Each row has a name. After each piece below comes the name of the row it's from, unless a question asks for something else. Each question is about the rows just above it. Places in a row count from 1.

Columns, left to right: L K H G C
[ 2.29  3.94  5.86 -4.59  3.88] = J653
[-4.21  2.89 -4.21  5.54  8.40] = J289
[ 0.20  1.64 -1.31  0.30 -0.67] = J443
[-2.26  1.44 -1.85  3.09 -0.96] = J244
[9.11 2.02 9.10 1.47 9.11] = J227
[-1.62 -0.10 -0.16  0.08  0.08] = J694
[-0.74  2.00 -2.83 -3.40 -2.96] = J112
[ 6.21  1.19 -6.08  4.82 -0.54] = J759
[-0.13 -1.02 -1.21  0.10 -0.34] = J71
[-1.00 -0.36  0.05 -0.65  0.06] = J248
[-0.15  1.58  1.66 -1.72  5.66] = J985
[0.72 1.05 0.82 0.83 1.64] = J110
Places of [-0.16] in row J694:
3
Times [-4.21] occurs in J289:
2
Which column holds this, read top down? [1.44 2.02]
K
Places of [9.11] in row J227:
1 5

Columns, left to right: P F R Y T Q A B M S
[-2.64 -3.80  0.72  5.94 -4.54  4.83  5.72  2.93  1.12 -4.47] -> J916
[-1.52  0.36 -0.05 -1.35 -2.38 -4.38  3.57  2.93  1.72 -3.29] -> J872
[ 2.07 -3.73 -6.67  1.14 -2.03 -1.49 -5.25  2.53  3.72 -0.32] -> J260
[ 1.05 -3.25 -1.62  0.55 -3.92 -0.07  3.01 -0.76  1.64 -0.94] -> J938
[ 0.93  3.18  1.19 -0.92  4.89  0.75 -3.31 -1.65  1.24  3.90] -> J252
[ 1.01 -6.00 -6.99 -0.69 -6.87 -0.22 -5.26  2.26  2.09 -1.08] -> J801
[ 0.90  0.10 -1.78  1.02  1.60 -1.49 -1.15  1.19  2.09 -0.09] -> J207
[ 1.01 -0.95 -6.99 -0.69 -6.87 -0.22 -5.26  2.26  2.09 -1.08] -> J353
[ 1.98 -1.46 -4.31  1.74 -4.01 -1.31 -3.82  1.58  3.22  0.40] -> J944
[-0.43 -0.43 -3.30 -4.02 -4.02 -0.43 -4.02 -4.02  3.30 -0.21] -> J162
Which column holds this, read top down? [1.12 1.72]
M
Which column holds [ 0.40 -0.21] top down?
S
How many times does J162 hold [-4.02]?
4

Columns, left to right: U Z X N E V W D
[ 2.60 -0.22  2.60  3.14  2.60  2.60  0.34  2.90] = J233
[ 2.37 -0.04  0.69  3.14 -2.97 -2.05 -1.06 -6.45] = J146
[ 0.91  2.41  2.69  0.38  1.10 -2.85 -6.64 -0.19] = J765
Row and place of [-6.64] in the named rows:
J765, 7
Which column holds [-6.45 -0.19] top down?
D
[ 0.34 -1.06] is in which column, read top down?
W
Which column holds [2.60 0.69] top down?
X
Count of [2.60] in J233:
4
Row and place of [0.91] in the named rows:
J765, 1

Columns, left to right: Pibi Fipe mos gokez lezos tib Kosu mozag
[-1.34 -3.21 -0.92 -1.21  4.11 -4.33 -2.01 -0.34]  J276
[-0.14  1.44  2.58 -5.58  0.11 -3.91 -2.31  6.84]  J101
[-1.14 -1.14 -1.14 -5.35 -2.50 -1.15  0.12 -2.50]  J743
J101 without one entry, shuffled: [-2.31 -5.58  1.44  6.84  2.58  0.11 -0.14]. Gone:
[-3.91]
Places of [0.12] in row J743:
7
[0.11] is at row and place
J101, 5
Which column holds [-3.91 -1.15] top down?
tib
Which column holds this, read top down? [-1.34 -0.14]
Pibi

Columns, left to right: nul kavog Von bamo Beka
[-2.49 -0.10 -2.95 -6.77  1.28] : J753
[-1.17  3.84  3.84  3.84 -5.60] : J826
[-3.95  5.32  8.56  3.29 -2.94] : J934
[ 3.44  2.66 -7.31  3.85 -1.17] : J998
[-5.68 -6.55 -1.95  4.08 -5.90] : J670
Count of [3.83] in J826:
0
Row and place of [-2.95] in the named rows:
J753, 3

Columns, left to right: dalod guso Masog dekem gazu gil Kazu Vid toniv Dal
[ 3.43  4.88  4.97  5.02  4.70  0.92  0.05 -2.14  3.66 -3.66] : J956
[-1.61 -0.11 -0.11  2.22 -0.11  3.85  5.68  0.34 -0.11 -0.95] : J45
[-2.01  1.08 -2.01 -1.81 -1.81 -1.82  7.40 -1.81 -1.81 -2.01] : J24
Where do [-1.61 -0.11 -0.11  2.22 -0.11  3.85  5.68  0.34 -0.11 -0.95] appear?
J45
[0.92] is at row and place
J956, 6
Times [-1.81] occurs in J24:
4
Count of [-0.11] in J45:
4
At which places does J24 hold [-1.81]?
4 5 8 9

